Below is a small trained network, with its code and all its weights. Each question gives an input and a target symbol and asks what happens when units are switched off, that is, made to give their printed mean instead of their output.

import numpy as np


def w(rows, s, z=0):
    codes = np.array(rows[::2]) - 128.0
    scale = np.full(codes.shape[1], s)
    scale[-1] = z or s
    return codes * scale


def f(y):
    return np.maximum(y, 0)


def softmax(a):
    e = np.exp(a - a.max(-1, keepdims=True))
    return e / e.sum(-1, keepdims=True)


def log_softmax(a):
    a = a - a.max(-1, keepdims=True)
    return a - np.log(np.exp(a).sum(-1, keepdims=True))


def net(x, mask):
    ids = ['ΔΘΞΦΨαβεημπσω'.index(c) for c in x.split()]
    T = len(ids)
    res = E[ids] + P[:T]
    u = 0
    for l in range(3):
        q, k, v = (res @ M[l].T for M in (Q, K, V))
        z = softmax(np.where(np.tri(T) > 0, q @ k.T / 3**0.5, -1e9)) @ v
        res = res + np.where(mask[u], z, O[l][:, -1]) @ O[l][:, :-1]
        u += 1
        y = f(res @ A[l][:, :-1].T + A[l][:, -1])
        res = res + np.where(mask[u : u + 4], y, B[l][:, -1]) @ B[l][:, :-1]
        u += 4
    return log_softmax(res[-1] @ U[:, :-1].T + U[:, -1])


Q, K, V, O, A, B = {}, {}, {}, {}, {}, {}
E = w([
[33,153,124],'Δ',
[131,96,151],'Θ',
[139,89,137],'Ξ',
[140,91,160],'Φ',
[66,226,182],'Ψ',
[216,250,195],'α',
[87,106,65],'β',
[127,103,171],'ε',
[130,101,80],'η',
[222,171,136],'μ',
[118,113,176],'π',
[116,125,196],'σ',
[128,99,153],'ω',
],0.024)
P = w([
[220,93,187],'0',
[187,96,214],'1',
[146,100,220],'2',
[124,104,205],'3',
[76,118,194],'4',
[37,111,161],'5',
[26,98,139],'6',
[7,126,115],'7',
[15,85,112],'8',
[5,73,115],'9',
[27,7,154],'10',
],0.0025)
Q[0] = w([
[181,198,2],'0.h0',
[144,123,200],'0.h0',
[62,213,15],'0.h0',
],0.0088)
K[0] = w([
[209,35,185],'0.h0',
[148,219,78],'0.h0',
[98,12,254],'0.h0',
],0.0097)
V[0] = w([
[183,196,58],'0.h0',
[69,201,51],'0.h0',
[2,162,159],'0.h0',
],0.0074)
O[0] = w([
[40,30,171,98],'0.h0',
[126,92,254,91],'0.h0',
[99,99,99,251],'0.h0',
],0.0093,0.0022)
A[0] = w([
[75,51,1,189],'0.n0',
[85,118,175,121],'0.n1',
[52,183,98,254],'0.n2',
[45,65,61,189],'0.n3',
],0.0098,0.0044)
B[0] = w([
[85,27,143,254],'0.n0',
[102,38,16,224],'0.n1',
[14,67,178,246],'0.n2',
[3,238,211,247],'0.n3',
],0.006,0.0056)
Q[1] = w([
[67,32,187],'1.h0',
[178,158,155],'1.h0',
[153,62,254],'1.h0',
],0.0081)
K[1] = w([
[160,254,170],'1.h0',
[126,112,95],'1.h0',
[85,179,131],'1.h0',
],0.0097)
V[1] = w([
[53,107,72],'1.h0',
[105,254,190],'1.h0',
[119,237,81],'1.h0',
],0.0058)
O[1] = w([
[100,86,179,94],'1.h0',
[124,254,118,254],'1.h0',
[114,153,89,150],'1.h0',
],0.0091,0.0055)
A[1] = w([
[170,80,116,120],'1.n0',
[130,246,229,4],'1.n1',
[125,106,128,45],'1.n2',
[72,124,254,86],'1.n3',
],0.0097,0.0031)
B[1] = w([
[219,82,217,139],'1.n0',
[198,4,176,206],'1.n1',
[175,229,37,130],'1.n2',
[98,154,113,251],'1.n3',
],0.004,0.011)
Q[2] = w([
[91,205,198],'2.h0',
[43,83,123],'2.h0',
[200,250,190],'2.h0',
],0.012)
K[2] = w([
[123,209,167],'2.h0',
[59,187,73],'2.h0',
[129,144,252],'2.h0',
],0.012)
V[2] = w([
[124,154,194],'2.h0',
[209,1,61],'2.h0',
[169,170,176],'2.h0',
],0.0098)
O[2] = w([
[84,183,143,151],'2.h0',
[114,114,2,3],'2.h0',
[35,203,89,92],'2.h0',
],0.0057,0.017)
A[2] = w([
[192,140,150,129],'2.n0',
[249,137,88,27],'2.n1',
[190,136,23,255],'2.n2',
[131,174,143,200],'2.n3',
],0.019,0.0091)
B[2] = w([
[2,157,76,182],'2.n0',
[5,139,53,157],'2.n1',
[207,119,42,193],'2.n2',
[210,120,153,250],'2.n3',
],0.014,0.012)
U = w([
[156,243,132,168],'Δ',
[193,93,176,134],'Θ',
[202,148,134,109],'Ξ',
[110,135,96,76],'Φ',
[157,107,112,99],'Ψ',
[137,99,108,101],'α',
[65,157,106,245],'β',
[176,178,107,81],'ε',
[129,65,105,59],'η',
[28,46,121,120],'μ',
[108,167,120,61],'π',
[153,15,137,218],'σ',
[10,178,165,29],'ω',
],0.013)

Each question gives the input, a string of symbols that net reads in full, and the target symbol t.
The units are the heads (3 rows each of Q, K, V and O) and the neurons (one row each of A and B). Each row of codes is followed by its name. A weight is (code - 128) times the scale printed after its matrix; where a second scale follows, it is the last column's (O, A, B and U).
mask holds one flag per unit, layer by layer, with each layer's heads first. A switched-off unit (its flag False) gives its mean, the last column of its rows in O or B, instead of its output. The means were averaged over made-up inputs and are rounded, as every weight is.
A unit's drop is (log p(t) with every unit on - log p(t) with that unit switched off) / (log p(t) with every unit on - log p(t) with every unit switched off).
The circuit of an input: a set's keep is (log p(t) with only the set's units on - log p(t) with every unit switched off) / (log p(t) with every unit on - log p(t) with every unit switched off). Starting from the 12 units with the biggest drops (on a tie, the unit counted first), units are removed one at a time, each time the one whose removal leaves the highest keep (on an exact tie, the one counted first), for as long as the keep stays at least 0.8.
circuit, biggest first: the units of the circuit, biggest drop first
unit that matters most: the unit with the biggest drop
k most important neurons: the k neurons with the biggest drops, biggest first
top k neurons in layer l: the k neurons of layer l with the biggest drops, biggest first
input ε ε β σ ω Ξ β π ε Φ μ, target β: unit that matters most	2.h0
input Ψ μ Φ ε π Θ η ε β, target μ: 3 most important neurons	0.n3, 0.n0, 2.n3
input Δ Δ μ Θ η Φ π Ψ Ξ, target Θ: 3 most important neurons	1.n3, 2.n0, 2.n1
input Θ σ σ σ ε Δ Φ Ξ, target ω: 2 most important neurons	2.n0, 0.n3
input β π Δ, target ω: circuit, biggest first	0.n3, 2.h0
input ε Ξ η β σ, target μ: circuit, biggest first	2.n3, 2.h0, 1.h0
input Ψ α π, target Δ: 3 most important neurons	0.n0, 0.n2, 0.n1
input β β ε Φ, target μ: top 3 neurons in layer 2	2.n0, 2.n3, 2.n2
input Ψ β σ ε Δ ω, target ω: top 2 neurons in layer 0	0.n2, 0.n0
input ω Δ π β, target μ: 4 most important neurons	0.n3, 2.n3, 0.n0, 2.n2
input ω Ψ Δ Δ α Δ Δ Θ Δ ε, target Δ: 2 most important neurons	2.n3, 0.n0
input Δ β Ξ η Φ α μ μ β η, target Θ: 2 most important neurons	0.n3, 2.n0
input η π ω Δ Φ Θ Θ, target ω: 2 most important neurons	2.n0, 0.n2
input π ω ε ε Ξ Δ Φ, target ω: circuit, biggest first	2.n0, 2.h0, 2.n2, 0.n3
input μ β ω β σ ω ε, target μ: unit that matters most	0.n3
input π β π Δ, target ω: top 3 neurons in layer 0	0.n2, 0.n3, 0.n0
input Φ η Ψ Δ ε ε, target ω: circuit, biggest first	2.h0, 1.h0
input ω Ψ σ Ψ η Φ η ε ε α Φ, target Θ: 3 most important neurons	2.n0, 2.n3, 0.n3
input ε ε Δ Ξ σ ω, target ω: 4 most important neurons	2.n0, 0.n2, 2.n2, 1.n3
input η α σ Φ Φ ω η β, target Δ: top neuron in layer 0	0.n1
input Θ η Φ ω β π, target μ: top 2 neurons in layer 2	2.n3, 2.n0
input ε Φ β η ε Ψ η η Δ Ξ, target ω: 3 most important neurons	2.n0, 0.n2, 0.n0
input ε σ Ψ ε π ω Φ ω, target Θ: 3 most important neurons	2.n0, 2.n1, 1.n3
input ω ε Ψ π Φ π, target Θ: circuit, biggest first	2.h0, 2.n3
input Δ ω σ Ξ η ε Θ Ψ, target Θ: top 2 neurons in layer 2	2.n3, 2.n0
input β Θ ε ε β ε β σ α μ η, target Δ: 2 most important neurons	0.n0, 0.n3
input Ψ π Ψ μ μ π ε η β σ σ, target μ: 4 most important neurons	0.n1, 2.n3, 0.n3, 0.n2
input η Δ Φ Ψ Θ Ξ, target Θ: top neuron in layer 2	2.n1
input π ε Ψ Φ μ, target β: 2 most important neurons	2.n1, 2.n0
